(in the rows, 128 means zero)
Each row has a class, written after it.
[128 128 130 133 140 123 121 160 146 124 136 144 134 125 120 135 114 125
 125 130 119 131 109 125 124 127 131 127 133 126 137 127 130 139 129 120
 120] | pinak
[126 119 137 161 157 123  86 167 174 139 136 142 166 124  89 153  93 175
 122 146 120 135 102 115 122 127 106 133 141 121 139 116  98 165 142 100
 104] | Lovor
[118 129 127 144  90 135 112 100 162 131 126 118 150 121  97 144 147 180
 139 132 157 127 141 113 121 113 125 130 134 124 130 114  93 134 136 107
 113] | Lovor
[128 119 131 135 170 115 139 219 142 121 127 146 126 134 147 127 138 119
 133 138 113 118 126 126 130 105 126 118 142 132 133 116 121 132 124 119
 129] | fuvu
[137 122 140 124 169 132 127 215 134 126 142 138 120 139 161 119 121  98
 121 140 124 128 124 137 141 137 128 123 118 122 121 127 151 122 123 134
 139] | Lovor
[126 131 132 119 124 142 137 141 140 129 124 115 124 131 133 124 149 111
 129 134 149 127 144 127 134 128 131 128 115 126 121 126 127 118 126 135
 131] | Lovor
[130 126 131 142 143 106 115 208 134 128 132 147 133 133 146 122 111 145
 127 129 109 120 118 124 117 108 129 121 140 129 134 113 124 143 126 107
 130] | fuvu
[127 121 145 113 172 147 178 157 150 121 128 135 101 124 138 127 160  56
 132 143 130 127 137 137 141 120 133 126 135 137 123 127 136 117 125 144
 126] | pinak
[139 118 130 135 170 118 140 182 128 119 125 142 129 131 135 132 133 124
 133 136 106 123 122 126 129 115 120 120 140 131 142 114 123 135 127 115
 125] | fuvu
[127 118 120 151 146 106 123 252 136 126 121 142 139 144 146 127 152 172
 135 131 113 110 146 114 127  69 119 104 148 129 139  88 103 133 127 106
 144] | fuvu
[120 133 126 140  82 139 115  85 145 136 132 111 149 125  87 141 145 160
 131 128 155 128 144 118 121 126 131 131 129 119 124 112 110 128 140 119
 120] | Lovor
[128 127 137 129 142 136 137 147 146 127 132 130 128 126 105 136 134 105
 124 140 125 134 120 127 127 131 125 128 139 125 126 115 123 135 133 126
 118] | pinak
[130 129 135 117 127 125 143 159 135 123 137 140 119 128 133 128 122  89
 125 133 119 130 122 133 132 139 136 128 133 132 129 130 143 131 130 130
 124] | pinak
[122 122 127 131 128 123 140 176 147 118 124 132 126 132 141 128 160 146
 144 127 133 111 148 124 130  97 135 119 136 136 128 112 101 118 127 118
 131] | fuvu
[113 131 110 148  58 128 104 125 147 141 124 111 160 136 110 142 160 204
 142 130 165 121 164 108 118 105 132 122 130 120 124 103  99 123 135 112
 127] | Lovor
[133 119 138 154 153 154 118 140 180 144 125 116 151 121  74 154 144 138
 124 153 140 133 133 117 134 129 101 133 135 121 130  98  99 141 143 122
 114] | Lovor
[127 118 125 139 170 125 114 211 151 129 123 142 136 135 155 127 116 133
 126 139 126 117 119 127 136 119 124 123 129 129 134 130 123 130 125 118
 129] | Lovor
[120 131 123 155  92 128 123 179 155 133 123 121 159 133 103 139 159 175
 127 138 143 121 166 111 112 106 129 117 138 119 122  79 107 136 138 113
 129] | pinak
[118 128 132 143  88 146 115  70 167 135 129 113 156 122  80 155 153 176
 139 132 160 132 139 128 121 124 121 135 129 122 131 116  92 130 137 115
 111] | Lovor
[130 124 119 149 145 106 110 211 132 126 132 153 150 130 132 133 100 175
 126 125 105 122 121 122 113 103 120 120 143 127 144 113 118 149 127 104
 128] | fuvu
[133 130 121 146 139 140 118 247 133 143 112 112 151 153 124 131 149 137
 119 143 137 122 177 120 133 119 107 112 123 116 116  84 135 125 133 128
 154] | Lovor
[122 132 115 156  73 145  93 134 135 141 126 118 171 132  90 147 137 211
 130 126 154 125 163 110 109 111 117 128 135 121 127  87 102 140 137 108
 129] | Lovor
